[ 2.13 -3.97 -1.40 -0.37 -0.39 -1.84  2.10  0.88  0.46  1.49 -0.17 -0.75
  0.78  2.65 -0.79 -2.13  1.42 -3.24  0.05  1.49  0.01 -1.33 -4.44  2.24
 -1.54  3.02 -2.11  0.56 -1.77  2.09  1.11 -0.14  0.18]	Z278 Z391
[-1.05 -0.33 -1.02 -2.08 -1.97  0.94  1.65  0.78  0.30  0.12 -1.65 -0.38
 -1.57  2.00  0.85  0.42 -0.49 -2.50  8.54  2.02  0.83  2.03  3.57  1.20
 -3.03  2.50 -3.88 -0.43 -0.32 -1.42  0.06  1.07  1.83]	Z278 z974
[-2.72  1.04 -0.41 -1.56 -3.97  1.43  2.14 -1.09  0.35  0.10 -0.80 -0.94
 -2.62  1.93 -0.10  1.10  1.02 -1.85  3.42  1.94 -0.93  0.79  4.33  0.05
 -3.49  1.23  0.14 -0.36  0.26 -1.56 -0.83  0.27  1.18]	Z278 z823
[ 0.57  1.02  1.30 -1.50 -2.31  2.24  2.68 -0.26 -0.55 -0.11  1.65 -4.23
 -5.13  1.07 -0.72 -1.23  1.28 -2.00  0.18  3.58  1.52 -3.19 -0.09  0.37
 -3.27  0.56  0.73  0.32 -0.59  1.42 -1.24  2.54 -0.07]	z283 Z391
[-1.03 -1.13 -1.83  8.78 -1.73  0.28  1.89  0.40  1.02  0.72 -0.94 -0.48
 -2.54  1.61  1.31 -0.29  0.36 -2.40  4.22  1.19  0.40  5.78  2.67  2.58
 -2.83  1.28 -2.83 -0.73 -0.66  0.57 -0.47  2.18  1.49]	Z278 z974
[-0.60 -0.69 -0.28  0.42 -0.42 -0.36 -0.49  3.17 -0.16 -0.75 -2.45 -0.54
  2.04  2.38 -1.41 -2.97  0.83 -2.02  2.61  2.51 -1.10  0.02 -2.62  4.43
 -1.21  1.51 -3.16 -0.86 -1.79  2.24 -0.21  0.09  0.46]	Z278 Z391
[ 0.53 -0.66 -0.88 -0.94 -0.94  0.15  2.25  0.67 -1.21 -0.33 -0.20 -1.49
 -0.26  1.46 -0.64 -1.62 -0.30 -0.30  3.31  1.65  0.96 -2.55  1.56  1.19
 -2.30  2.33 -1.15 -0.37 -2.25  1.45  0.01  1.40  0.77]	z77 Z391
[ 0.09 -1.63 -2.09 -1.76 -0.88 -0.50  0.68  2.14 -0.19 -0.78 -1.85 -1.32
 -0.04  2.26 -1.04 -2.37  2.28 -0.16  0.96  3.17 -0.28 -3.22 -0.03  1.12
 -1.36  1.00 -0.43 -1.10 -2.06  0.53  0.72 -0.84  1.34]	Z278 Z391
[ 1.87  0.72 -0.89 -1.64 -0.36 -0.90  3.23  0.16  1.42 -0.57 -1.87 -0.91
 -1.14  0.34 -0.52 -2.43  0.22 -3.01  2.47  1.61  0.04 -0.05 -0.72  1.88
 -2.97  1.71 -3.92  0.14 -0.62 -0.13  0.27  2.33 -0.27]	Z278 z823
[ 2.70 -0.63 -1.81 -0.26 -1.23 -0.86  0.02  1.39 -0.06 -0.12 -1.02 -0.01
 -0.13  1.85 -0.72 -1.81  0.96  0.21  0.67  2.66  0.94 -3.27 -1.62  2.57
 -1.37  1.75 -4.02  0.23 -3.13  0.16 -0.20  0.26  1.31]	Z278 Z391
[ 1.78 -0.55 -1.09 -3.06 -0.95 -2.34  2.25 -0.04 -0.34 -7.50 -0.80 -1.32
 -3.42  0.57 -0.03 -1.46 -0.32 -6.13  2.17  0.68  0.69  0.20  1.70  1.68
 -3.56  1.31 -1.32 -0.22 -0.23  0.70  1.46  4.72  0.32]	z283 z823
[-2.32  0.91 -2.77 -6.30 -3.65  0.46  4.99  1.43 -0.45  2.79 -0.35 -0.61
 -6.91  1.61  0.50  1.30 -0.50 -0.81  5.59  3.41  0.66  0.17  7.52  0.39
 -3.56  0.16 -0.13  0.69 -0.70 -1.27 -1.94  0.52  0.02]	Z278 z823
[ 0.38 -0.54 -0.86 -1.20 -2.00 -0.02  3.65  0.45  0.11  0.40 -0.18  0.58
 -1.68  0.99  0.33 -0.20  0.28 -3.14  1.83 -0.34  2.18 -1.15  0.31  0.00
 -2.30  0.45 -0.44 -0.38 -0.31  0.86  0.52  1.59  0.49]	z283 z974
[ 1.45 -0.58 -3.27 -0.69 -1.90 -0.39  2.65  0.67  0.27  0.49 -1.16 -0.03
 -2.20 -0.15  1.00 -2.90  0.66 -4.88  1.86  0.67 -0.51 -0.07 -3.32  1.66
 -3.82  1.32 -1.82 -0.58 -2.28 -0.87  0.03  1.69 -0.05]	z77 z823
[-0.48 -0.64  1.22 -1.01 -0.68 -0.53  1.00 -0.17  1.06 -1.11 -3.74 -1.01
  3.32  1.72 -1.30 -1.31  0.87 -0.07  2.39  2.02  1.44 -3.21  0.52  1.75
 -0.80  3.21  0.15  0.55 -1.02  0.59 -1.51 -0.29  0.74]	Z278 Z391
[ 1.89 -0.52  1.14 -0.80  0.41 -0.85  2.81 -0.43 -0.99 -2.90  0.42 -2.13
 -0.38  2.68 -1.40 -3.81 -0.19 -0.55  2.59  4.17  0.85 -4.66  2.89  1.01
 -1.80  2.70 -0.30 -1.42 -1.99  1.91 -0.95  3.19  1.62]	z283 Z391
[-1.65 -0.21  0.28  0.00 -2.50 -2.53  1.39  1.56 -0.09 -0.37  0.48 -0.08
 -1.68  1.16 -0.97 -3.03  1.15 -1.81  1.21  4.32  1.36 -2.74 -1.04  0.63
 -1.45  0.48 -0.02  0.11 -0.49  1.02 -0.15  0.61 -0.72]	z283 Z391
[ 1.41  0.30 -1.98 -0.35 -0.27  1.34  1.92 -2.09 -0.10  0.61  0.79 -2.38
 -0.96  1.50 -1.48 -2.80  0.40 -0.02 -1.93  2.75  2.47 -5.90 -3.10  1.42
 -3.63  0.10 -1.77 -0.16 -1.64  1.96  2.40  1.27 -0.07]	z77 Z391
[ 3.82 -0.61 -0.88  1.97 -0.28  0.02  2.92  0.79 -0.38 -2.48 -0.31 -1.67
  5.31  4.34 -1.93 -3.18  0.07  1.77  0.00  1.60  1.26 -6.88 -2.40  1.51
 -0.53  3.82 -1.97 -0.82 -0.09  1.31 -0.35  0.25  1.56]	z283 Z391
[ 4.11 -1.48  5.76  0.57 -3.10 -0.62  3.12  0.76 -1.07  0.45 -1.33 -0.13
 -1.00  1.92 -1.43 -3.02  0.06 -3.60  0.65  1.91  0.75 -1.03 -3.58  1.73
 -2.49  0.96 -1.36  0.44 -1.56 -0.06  0.67  2.13  0.13]	z77 Z391
[-1.45 -0.25 -2.22 -0.84 -1.76 -0.08  1.34 -1.35  0.00  0.39 -2.19 -0.92
 -0.47  0.58  0.16 -1.22  0.24 -2.21  0.60 -0.32  1.52  0.84 -2.79  2.26
 -1.96  0.72 -2.24  1.27 -1.93 -0.11 -0.56  0.45  0.41]	Z278 z823
[-1.68  0.31 -1.73 -0.97 -1.21  1.47  0.40  2.37  0.14  1.54 -0.98 -2.64
 -0.18  1.45  1.64  0.29  1.29 -2.09  1.90  1.01 -0.11  0.58  0.61  2.04
 -2.35  0.21 -0.57  0.12 -0.51 -2.08  0.45  0.05  0.31]	Z278 z823
[ 0.98  0.50 -0.12  0.26  0.47  1.95  0.96 -0.36  0.89 -3.24 -1.19 -3.96
  1.78  0.88 -1.03 -2.31  2.98  1.19  1.21  1.02 -0.14 -1.34 -1.55  1.76
 -4.00  1.37  1.07  0.27 -1.59  0.02 -1.80  0.88  0.93]	z283 Z391
[-0.23 -0.91 -0.56 -3.38  2.19  0.39  1.45  0.33 -0.73 -1.33 -0.70 -1.76
 -1.21  2.03 -2.56 -2.93  0.49 -0.63  0.34  2.48  1.72 -0.42 -0.37  2.73
 -2.63  0.52  2.82 -0.15 -0.81  0.81 -1.57  3.33  1.75]	z283 Z391
[ 1.33 -0.55 -0.79 -0.23 -1.49  0.07  2.54 -0.72 -0.06 -1.32 -0.21 -0.16
  0.71  2.46 -1.35 -2.00 -1.17  0.69  2.93  2.22  1.52 -2.69  2.83  1.11
 -1.85  2.34 -1.53 -0.05 -0.54  0.85 -0.29  0.39  0.74]	z77 Z391
[-1.04 -1.35  0.81 -3.06 -1.50  0.43  2.80  0.78 -1.05  0.52  0.28 -0.99
 -2.50  1.71  0.40 -1.69  1.37 -0.86  3.55  3.58  0.44  0.50  4.26  1.80
 -2.14  2.49 -1.20  2.28 -0.97  0.98 -2.05  2.18  2.44]	Z278 Z391
[ 1.06 -0.59 -1.29 -0.71 -1.00 -0.20  2.02  0.59  0.97 -1.76  0.07 -0.92
 -0.08  1.69 -0.37 -4.37  0.28 -3.49  1.68  4.30  0.51 -1.12 -1.09  3.82
 -1.92  2.51 -1.93 -1.43  0.47  0.54 -0.63  2.56  0.89]	z283 Z391
[ 3.65 -0.22 -1.91 -1.55  0.38  0.02  2.54  2.29  0.26 -0.88 -1.30 -1.34
 -1.11  1.78 -1.37 -3.83  2.15 -2.19 -1.78  3.99  0.71 -3.72 -4.64  2.98
 -2.55  0.98 -2.70 -1.20 -0.84  1.26  1.33  2.73  0.61]	z283 Z391
[ 3.56 -0.69 -0.36 -0.37 -0.08 -0.44  2.25  0.29  0.82 -2.13 -0.96 -1.61
 -0.93  1.31 -1.81 -4.03  0.87 -2.14  0.34  3.12  2.05 -0.45 -3.80  3.22
 -1.98  0.16 -1.79 -0.86 -0.95  1.58 -1.40  2.37  0.12]	z77 Z391
[-2.45 -1.89  0.10 -1.43 -3.97  3.11  1.24  0.76 -0.47  0.73 -0.78 -1.38
 -0.33  2.40 -0.95  0.33 -0.79  2.16  2.75  2.86  2.16 -1.68  2.36  1.71
 -2.21 -0.13 -0.48  0.98 -1.98  0.92 -1.05 -2.06 -0.41]	Z278 Z391
